Here are made-up objects, facts about them, and rows of numbers that follow some of those facts. Name the object behind each unnamed row.

Facts:
[brison kaskibak govam netre zetrutuk gomo skuzil rona flikim sebel kidra bastobruk flufla vebris niklu sestuklam kloflu noski dremul stolum lutruk stetim plasek ledrepu kedrus giskas vubrogres rofu fulon pladranar gribri gunim drales vero ploko govemil klirulu trebrus dripo plodi mozo ridre vabru groplal tridim triko skogrun vabres fimo kasun rezel laskun drozan pidror tugom ploto poskan klifu trokar rifon katra] ω a
[plomer mogen grakem niskes dostel mitri kluplo bropel ridrel fidreplol pluvel koplis mune grivesken plemak grukem grinil fodo buze flistuflus mastan nupli nedek sodre skabrus laromo sazor troki brabem flogen dibek flozon gagar goda fleba stefir tesun deme patul skoni burezu] ω b
[breze lebak vunul liveklus mavagrik fudrin kezus zison muvu kodrok plure luner totrom tulo lustelur dragrol stutrovi mezama baplen tromon flastam pliplar] ω e
[loklin rugrir stunodi ledek klatus fitrostu dreki flegripu klete panu vegem bobos skipifa traplol fepen zuvam buvim dripan turus brodro riva kluklogri satis rivuzen flubre bostun trebral gudem gruzi plotem] ω c
[stoskun pipu zedren platrir greplafi vapal grozek tekos gista mubro brastos kadrol drima nuzis keto stika stura plitul sagrum] ω f
[pligi fusto bresum ravu dakas bola braston plabro dreflade ragul fulim kegrar drimim lovatra buguk donuzul teflam soskas piris grage] ω d
kaskibak η laskun pidror
loklin η ploko
rugrir η ridrel gista klatus dripan mastan nedek
netre η flufla dragrol gudem nedek dreflade
vunul η gruzi brison fitrostu
grakem η gomo stunodi
zetrutuk η troki fleba dreflade patul
liveklus η nuzis flegripu
ledek η drimim gagar
niskes η panu drales grage stutrovi
dostel η vapal
skuzil η teflam bola lustelur
fusto η luner brison
flikim η gagar riva
mitri η turus bola kegrar fidreplol fepen
bresum η rona soskas
kidra η zison kadrol pidror
bastobruk η flogen vero
pluvel η greplafi
platrir η mogen dripan
mune η vebris kedrus fimo
sestuklam η traplol zuvam
fudrin η buze tulo kloflu
grivesken η kluplo fulon braston zuvam
dremul η pipu brabem tugom
plemak η drales gribri rona gomo
stetim η flubre tulo bropel zuvam
grukem η trokar tekos
giskas η gunim dragrol stolum kadrol
skipifa η skabrus turus niklu mastan
kezus η stoskun lustelur
rofu η ravu flubre flufla vapal lutruk
plabro η trebrus mogen dakas
pladranar η gruzi kloflu
muvu η ridrel tromon grage
grinil η dreki trokar
fodo η ploko riva
kodrok η buze dakas ledrepu dibek
plure η plomer
govemil η gista sazor stolum burezu tekos kasun sebel
klirulu η niklu zuvam
ragul η vebris kloflu
fulim η katra plodi gribri
dripo η kloflu
totrom η plomer
nupli η govam flogen dragrol plasek
sodre η poskan stutrovi kadrol
mozo η buze
ridre η bobos fimo lebak
mubro η plomer kedrus breze klete
tridim η drales patul grozek
flozon η kedrus tugom groplal
goda η poskan gruzi
triko η govam lovatra zedren
drima η ledrepu
skogrun η traplol
mezama η mavagrik dragrol
kluklogri η flufla lutruk
satis η brison
baplen η bobos brastos drales sazor
stefir η nuzis tugom plasek
rezel η brastos
tesun η flubre gagar gribri tromon burezu greplafi riva
keto η mavagrik flufla kegrar tekos vero
drozan η kasun
deme η gunim flistuflus gribri lutruk
buguk η buvim laromo ledrepu bropel tugom fulon
stika η dripan tekos
rivuzen η vegem koplis dakas vubrogres noski
bostun η laskun gruzi drales dripan plitul sagrum
donuzul η ploko
ploto η poskan gribri fleba kloflu
stura η brodro rona vero vabres
klifu η flubre flegripu vabru kluplo
trebral η kluplo
rifon η stunodi
flastam η lebak
piris η drimim pligi fidreplol
pliplar η nuzis flegripu ploko dakas tekos pidror sagrum vabres
skoni η buvim bola vabru brison dreflade
plotem η zison kluplo grozek

Some objects and their rows:
[  5 -22  11  27 -10  29 -14  24 -28  23  11  12  -4  14 -14 -25  16 -31
 -23 -23  22  21  -3   3  -8 -26 -12   6  -1  14 -10  33  17 -10  64  -9
  -5  48  32] : bobos
[ 16 -22  -2 -11 -24  -9 -41  14   0 -34   6 -59  15  -4  -2 -24  22  -1
   4  -2  23  14 -27 -17 -35  20   3  28  10 -21   4  -8 -12 -26 -14 -32
 -12  18  13] : donuzul
[ 14 -13 -12   5  -5  10  -7 -46 -16  15  18 -53   8 -16  39  -9  31  20
  23  23  35  24  -8 -22  29  47  29  36  32  15  -1 -21  -3  17  -1 -25
  17  27  15] : govemil
[  8 -44  -6  39 -17   9  21  16   9  13  -7   9  11 -15  15   5  16   6
  13   4 -10  33  -8  -8   7 -20  21  16  40 -10 -27  -2 -10   1  24   1
   6  32   7] : kasun
[  3 -36  -1  33 -19  10  15   9   5  16  -5   2   7 -20  17   2  17  11
  14   2  -1  33  -8  -7  11 -11  21  19  42   0 -19  -8  -4   4  18  -6
   6  28   3] : sebel
[ -4 -39  -7  31 -22  14  20  13  13  16 -12  15  18 -19   7  12  16  -2
  11  -1   0  29   5  -4   7 -16  21  15  33 -11 -22   0 -15  -7   7  -6
   3  30   2] : trokar
[ -4 -17  -5  -6  -2  15  27  15 -19   0   4   8  20  -6 -21 -39 -15 -20
  33 -19   2   0  21 -18 -13 -13 -20  12   0 -44 -15  29 -12  19 -10 -27
 -16  26  36] : zedren
[ 19   6   2   7   5  16 -42 -21 -28  32  30 -46  10  16   3  -4  25 -24
 -17 -15  53  -1  10  -8 -26  21  -8  10 -23  17 -12   6  30 -10  -3 -34
  -9   8  31] : plotem
[ 10 -11 -48 -12   7   3 -10 -15 -10  51   2 -25  17  -1  24   9  16  13
  14  14  58  13  15 -12  -3  44   8  16   1  13 -14  -8  12  31  -8 -43
  11  10 -17] : zetrutuk
[ 26  -5 -16 -26  28  14   3  12 -54   4  35 -12  11  28   4  11  16   6
 -27  22  41 -10 -24 -42 -13  42 -20  25   5  19  -2   4  -5  17 -10 -41
  -1   8   8] : sodre
[  8 -15   3  31 -12  26 -20  49  -5  40  20  49   2  18 -17  -2  -1 -37
 -37 -23  33  20   5  12 -50 -23 -12   3 -16  21 -21  36  23 -24  20 -20
 -27  19  17] : gruzi
[ 16 -13 -44   3  -7  13 -13   5   2  25   6  -4  26   5  17  21   4   5
  16  10  66  15  11 -19   0  40   5  29   3  21 -16  -3  13  19   7 -40
  10  12 -28] : pladranar
[-13 -39 -29  10 -16  25  12   8  15   3 -40  -8  39  -1 -22  19  17 -14
  29  -8  25   9  21  -8  19 -17  -5  -1   7 -18 -17  10 -18   5  29 -12
  22  37  -8] : groplal
[ 16   0  17  26 -12  11 -30 -20 -21  11  31 -37   9   4  -6 -12  31 -32
 -10 -17  36   6   6 -14 -11  -3   5  19  -1  12  -9  -2  10 -29   1 -11
  -1  21  48] : loklin
[-17 -40 -34  12 -20  35  16  32  10  -2 -54   3  42   2 -26   9  18 -17
  22 -19  23  16  14  -7  19 -31 -10   4   9 -20 -21  20 -13   1  55  -8
  29  51 -11] : kedrus
[  2 -16   1  -2  -9  33  15  18 -14 -20  -6   1  45  -1 -29 -32 -19 -30
  40 -28   2 -12  25 -19  -6 -10 -26   9 -19 -38 -18  23  -5   4  -2 -26
  -9  20  27] : pipu
[ -2 -10 -42 -14  11  -5   0 -40 -20  55   3 -44   4 -21  30   6  31  15
  24  14  39  11  14  -5   0  38  14   9  15  -5  -9 -17  -7  26 -31 -35
  18  12   8] : netre
[  5 -46  20   0  36  41  17  18 -43  -9   5  -2  24  19  -1  10   4   3
 -16  16 -36  -5 -21  12  -6  -8  10  -6 -10  -5 -23   9 -14 -16  -2  -7
   0  -7   0] : skabrus
[  6 -13  16  18 -21  13  24  34   6 -17  15  28  41 -12 -28 -32 -14 -29
  29 -23  -4  -1  20 -33 -18 -24 -19  18   5 -43 -16  14 -18 -12 -28 -12
 -25  20  39] : nuzis
[ 20  -2  17  16  11  27 -45 -53 -40  28  44 -47 -14   5  26 -32  23 -10
 -21   6  30  15   2  17   4  33  26  24  -6  27   2  -5  13 -11   5 -29
   1  12  38] : rugrir
[ 10 -46  -9  10 -24   1 -26  61  -8 -15   5 -14  -1   3   5 -37  -3  10
 -13 -14  -4  32 -38   2 -47   1   6  21  15 -14 -13  21  12  -6  27 -30
 -20  20  -2] : grage

Name these rows:
No name comes twice in this set of rows, the named rows included.
[ 11 -39 -32  31 -22   7  14  66  17  20 -21  32  38   3  -8  19  -2  -5
  10 -12  26  20  -1 -17 -14 -23  -4   7  10   0 -38  17  18   8  33 -18
  -2  23 -32] : kloflu
[  9 -23 -22 -18  -4 -15 -39  20 -32  -9  12 -79   0   9  11 -33  21  19
   3  -9  35   9 -34 -21 -40  35  -2  24  11 -14  -4   5  26  22  15 -51
  -2  18  -1] : fulim
[ 31 -19   0 -17  32  18   7 -50 -16   0 -25 -13  21   5  31 -19  -2 -10
  -6 -14  26  -2   8  27 -27  40   3  -1  -5 -14  23  -3   5 -11  10 -22
  32 -13   2] : kezus
[ 53  10 -12 -14  16   4  -9 -25  -9 -18 -12 -27  51  15  15  -8   1 -19
  -1 -29  60 -14  -3 -18 -37  41 -18  16  -2   5  21 -14  32 -14   9 -27
  30 -14  -5] : fudrin
[ 24  -7 -10 -28  26 -13  18 -51 -23  19 -17 -15  -3 -12  23 -27  19 -10
  -8 -25  24  -3  -1   0 -43  36  -9   0  23 -23  33 -10 -17   4 -19 -20
  20   8  33] : mezama
[  1 -27  15  38  -3  31 -17  19 -14  24   6 -20  26  13 -19  -1  15 -39
  -6 -36  11   1   4  18 -29 -36   0 -17 -25   0 -34  19  34 -28  17  -6
 -10  10  19] : traplol
[ -4 -38 -13  34 -16  -3  27  24   6  29  -8   8   0 -20  15   3  17   6
   9  -8  -3  27  -5 -17  -3 -17  12  14  46  -9 -23   6  -6  10  10  -6
  -1  31   8] : stolum
[ 10 -34  -3 -17   4  12 -42 -12 -27 -16   4 -85  12   0  23 -37  13  12
  17   4   0  12 -19  27 -21  36  23   8  -7 -19  -3   3   5  -3   8 -36
   3  -7   0] : piris
[ 21 -12  12  21 -21  15   9  39   7 -14  33  43  24  -6 -14 -36 -32 -21
  15  -7   7  12  19 -27 -20  -4 -15  38   8 -14 -11  12 -16 -12 -18 -17
 -33  19  31] : sagrum
[ 51  -7   9   0  20  -1  -1 -41 -28  -7   7 -20  13   3  46 -33   2   1
 -10 -19  25   7 -24 -10 -29  43   6  15  26   9  26 -16  31   1  27 -20
  27   0  11] : muvu
[ 11 -31  24  30  -8  26  26  19 -15  -6  20  21   9  -9  10 -55 -31   0
  23  -4 -30  19   7  -4  -5 -14   6  25  20 -22 -17  17   0   8   7 -18
 -28  15  38] : gista
[ -4 -36 -10  -2 -20  -6 -23  53  -5 -15  -5 -22   3  -4  -9 -29  19   1
 -10 -14  11  20 -29  -5 -50  -5  -2  16  14 -23  -3  17 -11 -12  13 -32
 -16  27   4] : soskas
[  9 -25 -13  21 -12   7   3 -16  -2  20   1 -28  16 -13  21  -1  23   7
  20   9  17  22  -1 -20  19  16  23  23  33   3 -11 -14  -3  13  14 -14
  13  25   8] : drozan

The same objects again, as new rows of numbers:
Named rows:
[ 12 -21  11  -6 -23  13   4  22  -5  12 -12   5   9  -2   8   5   9   9
   2 -13 -10  -7   0 -12 -11   4  12 -20 -22  -8 -16  18] : vegem
[ -1  20 -11  -1  16 -37  -8 -18   1 -14  -1 -16   0  -9 -11  -8 -12  -6
  -7  22   0  -9   2  -5 -17   7 -19  27  10   3   4 -17] : kidra
[ -7  -4  -7   2 -10  19   4   4 -12  11  -8  20  -2  10  16  14  11  -4
  16 -11  29   6  -9   0  -4  -9  35   0  13   9 -27  10] : zison
[  0 -13  22 -14 -16  21  12  -5   9   7 -13  -2   7  13  -1  -7  -7   4
   9 -13  18   0   0  14  24  -5  17  -5  -4  17  31  29] : plitul
[ -2 -20  11  -4  -7 -14   7 -10  -5 -18  13 -20  11 -24  -4 -27  -6  -3
  -4  35 -17  -1   0 -12 -11   7 -12  22 -29 -32 -19   5] : bostun
[-13  -8   8  -5   3  15 -10  18   5  11   2  20   4   9  -3  22  22   8
  -8 -21  -3  11   0   7  22  -3   7 -32  -2   3  -9  -4] : bropel
[-17 -21  11  -8  12  17  -5  19   7   5  -3  19   1   6  -8  17  12   5
 -11 -24   4   7   2   3  27  -9   7 -28  -7  -5 -17   1] : mogen
[ 29  10  -8   4  -9   1 -14  15   6   1 -15  11  -3   6  -7  10  -9   1
   0 -32  15  -7   9 -11  -6   1   7  -2  13  11   8   4] : gomo
[ 17  11 -11   1 -13  -3 -17  12   2   6 -20  14   2   1  -3  14  -1   9
  -9 -21  22 -17  11  -2  -5   2   7  -5  19  11   4   3] : vabru
[  8 -12  -5  23 -10  27   1   8   6  10   4  15 -16   6  28  -4 -11   7
   9  -9   7 -12   8   6   7 -13 -10 -35   4   8  -7  12] : teflam
[  3  20 -16   2   8 -33  -8 -15  -1 -14   3 -19  -1 -13 -13  -5 -11  -3
  -8  23   1 -13   6   1 -12  10 -16  33  12  -2  12 -15] : skuzil
[ 15  37 -19   0  -2 -10 -14 -19  -9 -31   6 -13  19  -7  -7 -41  -9 -18
 -12   4 -18  28   3 -13 -12  -2 -20  32   8  -9  33 -24] : ploto
[ -2  -3 -17  32 -17   0   2 -30   4  -8  39  -7 -17 -28  16 -17  -9  11
  -5  58   8 -18  17  32  12   0 -25  12  15 -26  -5   1] : fusto
[  4   6 -13  -5  -1  -2 -12  18  -5   6 -33   9   5   5   0  11  -6   4
 -12 -23  19 -21   9  -5  -3  -3   4 -10  11  14   5  -1] : ledrepu
[ 16  -7  -5  25 -10  25   1   7   9  12   9  16 -19   8  26  -3 -11   6
  13 -12   1  -6   5   5   3 -12 -10 -33   4   8  -3  12] : drimim
[ -2  -9  11   0   2  20  -9  17  10   6   7  21  -1   9  -8  20  16   5
  -5 -27  -5  18   0   2  24  -4   9 -26  -3  -3  -7   0] : flistuflus
[ 11  -6  -8  -6   3  -1 -11  16   4   0 -30  11  -1   3  -6   5 -16   1
  -9 -28  25 -19   9 -12  -3  -5   5  -6   8   8  -2   5] : trokar
[ 19   7 -15   2  -6   3  -9  18  -1   3 -23   6  -3   5  -4  11  -9   2
  -6 -30  14 -16   8  -6  -3   1   7  -6  12  10  11   1] : fimo
[-14   9  -8   8  11  -8  15 -24 -12  -9  20  -9  -7  -4   4  -5   2 -16
  18  30   6  15 -15  -1 -12   0  12  37   8  -5 -18  -9] : muvu
[  4 -19  15 -11 -17   6   4  19  -4  19 -17   7  11  -4  13   6  11  12
  -1  -7  -7 -10  -1 -11 -18   4  10 -25 -19  -4 -21  17] : flegripu
[-27  -7   8  -2  29 -17  -1  -8   5 -15  27  -9  -3  -4 -18   3   6  -7
  -3  22 -18  13  -6   4  18   4 -18   8 -12 -12 -10 -20] : nupli

Rows to name:
No name comes twice in this set of rows, the named rows included.
[ 36  24   3 -20  27   2  27 -13  22  47 -45  15 -18  -8   0  -2  -1  22
 -33 -20  -1  13  -3  -3 -53  -6  21 -10  38 -17  16  12] : ploko
[ -4 -16  -3   6  -4  21   6   7  -8   2  -5  18  -8  11   7  12  -1  -9
  21 -17  32   5  -8  -7   2 -10  34   6   6   5 -33  14] : dragrol
[  7  16   5   9  39  -6  41 -45  20  31   9 -11 -31 -17  25 -33  -9  12
 -14  43 -31  16 -10  14 -45 -11 -24  -6  20 -24   6  -1] : donuzul
[  7  16  -9   3  16 -34  -9 -13   4 -22   6 -18  -2  -8 -16 -10 -18 -10
   0  15   0  -8   2 -11 -14   7 -20  32   4   3   3 -16] : giskas
[-39 -21  14 -13  44 -20   3 -10   8 -16  12  -9  -1  -7 -19  -6  -5  -7
 -13  24  -7   7  -6  -1  18  -7 -20   6 -16 -18 -25 -15] : grukem
[-12  -3  -9  -2 -11  25   4   6 -18   9 -13  21   5  13  19   8  13  -7
  12 -15  24  13 -10  -1  -3 -12  34  -4  11   9 -19   6] : tulo
[ 16 -20   6   0 -22  18   8  27 -10  14 -10   0   3  -1   8   9   9   8
   3 -16 -15 -10  -1 -10  -8   9  13 -19 -23  -9  -6  16] : klete
[-34 -27  29 -23  26 -20  23 -32  10 -19  -7 -31   7  -2 -14 -33 -31 -11
   2  37  16 -10  -5   7  19  -9 -13  30 -21   3  12  13] : stika
[-13   3   9   4  20 -10  -4 -14   9 -17  37  -7  -3  -5 -19  -1  10  -6
  -1  19 -23  25  -5   4  17   5 -15  11  -9 -16  -4 -19] : niskes
[ 17   0  -7  -1   0  -4 -12  16   6  -1 -23  11  -2   5  -8   8 -16   0
  -4 -30  22 -16   9 -14  -4  -3   5  -3   8  11  -2   4] : vero
[ 35  -2  18  -5 -20  15  13  10   6  26  -5   6  -2  -4   9   2  15  14
   5 -17 -26  14  -6 -14 -32   9  18 -19  -9 -15  -5  21] : riva

